Below are the code and all the weights of a small trained network. Each question names an input and a target symbol and asks about switching units off, where a switched-off unit gives its printed mean instead of its output.

import numpy as np


def w(rows, s, z=0):
    codes = np.array(rows[::2]) - 128.0
    scale = np.full(codes.shape[1], s)
    scale[-1] = z or s
    return codes * scale


def norm(h):
    return h / np.sqrt((h * h).mean(-1, keepdims=True) + 1e-5)


def softmax(a):
    e = np.exp(a - a.max(-1, keepdims=True))
    return e / e.sum(-1, keepdims=True)


def log_softmax(a):
    a = a - a.max(-1, keepdims=True)
    return a - np.log(np.exp(a).sum(-1, keepdims=True))


def net(x, mask):
    ids = ['εζημξσφψ'.index(c) for c in x.split()]
    T = len(ids)
    res = E[ids] + P[:T]
    u = 0
    for l in range(3):
        r = norm(res)
        for j in range(2):
            rows = slice(2 * j, 2 * j + 2)
            q, k, v = (r @ M[l][rows].T for M in (Q, K, V))
            z = softmax(np.where(np.tri(T) > 0, q @ k.T / 2**0.5, -1e9)) @ v
            o = O[l][rows]
            res = res + np.where(mask[u + j], z, o[:, -1]) @ o[:, :-1]
        u += 2
    return log_softmax(norm(res)[-1] @ U[:, :-1].T + U[:, -1])


Q, K, V, O = {}, {}, {}, {}
E = w([
[169,170,131,183,143,210,29,168,70],'ε',
[134,141,97,73,167,121,154,189,149],'ζ',
[93,154,160,85,96,79,111,206,121],'η',
[140,121,132,119,8,126,176,151,113],'μ',
[140,127,82,78,59,95,190,141,162],'ξ',
[60,119,108,117,75,111,144,184,118],'σ',
[64,227,65,37,88,124,91,127,67],'φ',
[185,155,147,111,130,164,132,190,117],'ψ',
],0.016)
P = w([
[170,185,58,162,134,48,166,120,96],'0',
[134,104,97,142,128,174,90,162,228],'1',
[185,69,106,97,92,176,64,135,144],'2',
[219,131,102,115,98,155,84,137,155],'3',
[182,94,254,113,175,230,162,44,79],'4',
[132,141,186,169,163,149,210,97,41],'5',
[141,74,219,150,120,175,185,159,132],'6',
[123,143,141,175,114,146,201,188,69],'7',
[185,121,89,130,113,152,120,203,140],'8',
],0.0085)
Q[0] = w([
[67,46,128,173,206,84,103,30,180],'0.h0',
[182,130,131,96,69,166,129,158,3],'0.h0',
[76,178,116,118,119,137,183,53,181],'0.h1',
[109,191,108,2,85,158,107,157,107],'0.h1',
],0.0068)
K[0] = w([
[130,2,130,214,160,99,126,174,203],'0.h0',
[95,128,87,73,100,143,105,64,104],'0.h0',
[165,69,128,145,97,92,102,203,194],'0.h1',
[165,214,127,88,136,43,210,166,122],'0.h1',
],0.007)
V[0] = w([
[190,175,87,66,170,250,139,214,70],'0.h0',
[254,81,176,194,185,92,191,230,100],'0.h0',
[223,168,137,120,134,157,75,119,63],'0.h1',
[183,35,139,57,29,92,88,131,193],'0.h1',
],0.0055)
O[0] = w([
[133,2,132,170,166,99,144,142,70,254],'0.h0',
[157,133,181,242,66,105,54,51,178,128],'0.h0',
[93,174,102,32,123,74,144,109,136,149],'0.h1',
[165,127,188,141,215,145,78,175,97,126],'0.h1',
],0.0097,0.007)
Q[1] = w([
[109,131,184,191,131,117,127,89,172],'1.h0',
[115,75,142,107,137,133,150,136,104],'1.h0',
[145,97,161,98,118,158,44,79,254],'1.h1',
[175,127,27,123,83,99,73,224,153],'1.h1',
],0.011)
K[1] = w([
[162,89,153,114,107,161,127,141,143],'1.h0',
[151,154,88,122,102,148,77,134,89],'1.h0',
[122,165,125,218,141,92,143,136,183],'1.h1',
[158,157,141,118,153,80,196,113,4],'1.h1',
],0.015)
V[1] = w([
[115,98,223,69,200,75,141,186,137],'1.h0',
[219,155,180,107,82,65,126,94,208],'1.h0',
[59,177,254,94,49,90,41,174,101],'1.h1',
[161,171,170,125,7,239,192,68,128],'1.h1',
],0.0082)
O[1] = w([
[103,71,100,148,136,138,179,111,132,124],'1.h0',
[61,146,135,162,172,151,139,131,161,162],'1.h0',
[133,60,114,100,51,220,56,136,159,165],'1.h1',
[149,121,169,2,159,96,123,84,165,3],'1.h1',
],0.015,0.0072)
Q[2] = w([
[160,104,70,90,147,74,12,159,133],'2.h0',
[59,254,179,48,136,123,92,20,243],'2.h0',
[142,157,15,63,111,127,187,192,52],'2.h1',
[193,75,149,206,73,106,77,149,115],'2.h1',
],0.0081)
K[2] = w([
[116,167,127,165,33,72,161,7,122],'2.h0',
[229,156,182,177,99,90,85,174,237],'2.h0',
[185,178,104,186,103,107,107,65,254],'2.h1',
[121,118,86,133,45,126,140,84,26],'2.h1',
],0.0089)
V[2] = w([
[119,127,122,116,89,76,175,58,145],'2.h0',
[148,120,220,204,201,202,104,171,158],'2.h0',
[135,173,174,160,187,57,93,71,194],'2.h1',
[142,115,255,170,113,119,44,48,159],'2.h1',
],0.0092)
O[2] = w([
[135,105,142,114,114,107,239,56,87,1],'2.h0',
[94,120,108,104,149,113,105,244,112,192],'2.h0',
[67,104,59,29,111,145,110,138,157,25],'2.h1',
[130,77,62,102,236,72,128,78,121,135],'2.h1',
],0.011,0.0046)
U = w([
[104,66,87,158,170,66,131,88,130,150],'ε',
[119,105,68,151,77,223,124,169,147,125],'ζ',
[182,187,206,146,101,142,164,112,145,182],'η',
[102,165,115,253,189,113,200,150,91,75],'μ',
[127,94,151,80,168,131,139,49,128,253],'ξ',
[129,251,169,60,185,143,135,221,133,104],'σ',
[145,111,97,104,87,139,192,124,74,88],'φ',
[215,135,123,139,125,30,66,139,64,74],'ψ',
],0.007,0.0045)

Each question gives the input, a string of symbols that net reads in full, and the target symbol t.
The units are the heads (2 rows each of Q, K, V and O). Each row of codes is followed by its name. A weight is (code - 128) times the scale printed after its matrix; where a second scale follows, it is the last column's (O and U).
mask holds one flag per head, layer by layer. A switched-off head (its flag False) gives its mean, the last column of its rows in O, instead of its output. The means were averaged over made-up inputs and are rounded, as every weight is.
A unit's drop is (log p(t) with every unit on - log p(t) with that unit switched off) / (log p(t) with every unit on - log p(t) with every unit switched off).
The circuit of an input: a set's keep is (log p(t) with only the set's units on - log p(t) with every unit switched off) / (log p(t) with every unit on - log p(t) with every unit switched off). Starting from all 6 units, units are removed one at a time, each time the one whose removal leaves the highest keep (on an exact tie, the one counted first), for as long as the keep stays at least 0.8.
circuit, biggest first: the units of the circuit, biggest drop first
most important unit: the unit with the biggest drop
which heads matter: for each layer, one digit per head in row order, 1 if its drop is at least 0.15 and else 0, layers parted by /
input ψ ε φ ε ψ, target ξ: most important unit -> 0.h0
input μ ζ σ ξ, target ξ: which heads matter -> 10 / 01 / 00
input σ μ ψ η η ε ψ ε ε, target ψ: circuit, biggest first -> (0.h1, 1.h0)
input ψ φ η ζ ξ ζ, target ξ: circuit, biggest first -> (0.h0, 2.h1, 2.h0, 1.h0)
input ζ ε ζ η ζ η η ξ φ, target φ: circuit, biggest first -> (1.h0, 0.h0, 2.h0)
input ε ξ ε η η ξ, target ψ: circuit, biggest first -> (1.h0, 0.h1)
input ε η ζ, target ψ: which heads matter -> 11 / 10 / 10
input η η η φ, target μ: circuit, biggest first -> (0.h0, 1.h1, 2.h1, 1.h0)
input σ ξ ε ε, target η: circuit, biggest first -> (2.h0, 2.h1)
input ξ ζ ζ η, target σ: which heads matter -> 11 / 01 / 01
input ξ ξ ψ ζ, target σ: circuit, biggest first -> (1.h1, 2.h1)
input σ ε η, target η: circuit, biggest first -> (2.h0, 2.h1)
input ε φ ε ε, target σ: which heads matter -> 11 / 11 / 00
input ζ φ ε ζ ζ ζ ψ ζ, target φ: most important unit -> 0.h0
input ε ξ ζ ε ζ η φ, target σ: which heads matter -> 11 / 10 / 00
input η η φ η, target μ: circuit, biggest first -> (0.h0, 1.h1, 2.h1, 2.h0)
input η η ξ η ψ φ η ψ ξ, target μ: which heads matter -> 10 / 01 / 01
input ψ ξ ζ ψ, target ε: circuit, biggest first -> (0.h0, 2.h1, 1.h1)
input η ε ξ η η ζ, target σ: circuit, biggest first -> (0.h0, 1.h1)
input η η η η η ε, target ζ: which heads matter -> 10 / 01 / 00
input ε ε ζ ζ ε, target ψ: most important unit -> 1.h0
input ζ η φ ξ, target φ: circuit, biggest first -> (0.h0, 2.h0, 1.h0)
input φ μ η ζ ξ ξ ζ ε ζ, target η: circuit, biggest first -> (2.h1, 2.h0)
input η ψ η ε φ η ζ ξ μ, target μ: which heads matter -> 10 / 01 / 01
input φ η ζ ζ ζ η μ, target η: circuit, biggest first -> (2.h1, 2.h0, 1.h0)
input ε ε ξ, target ψ: which heads matter -> 11 / 10 / 00
input ζ ζ η, target μ: most important unit -> 1.h1
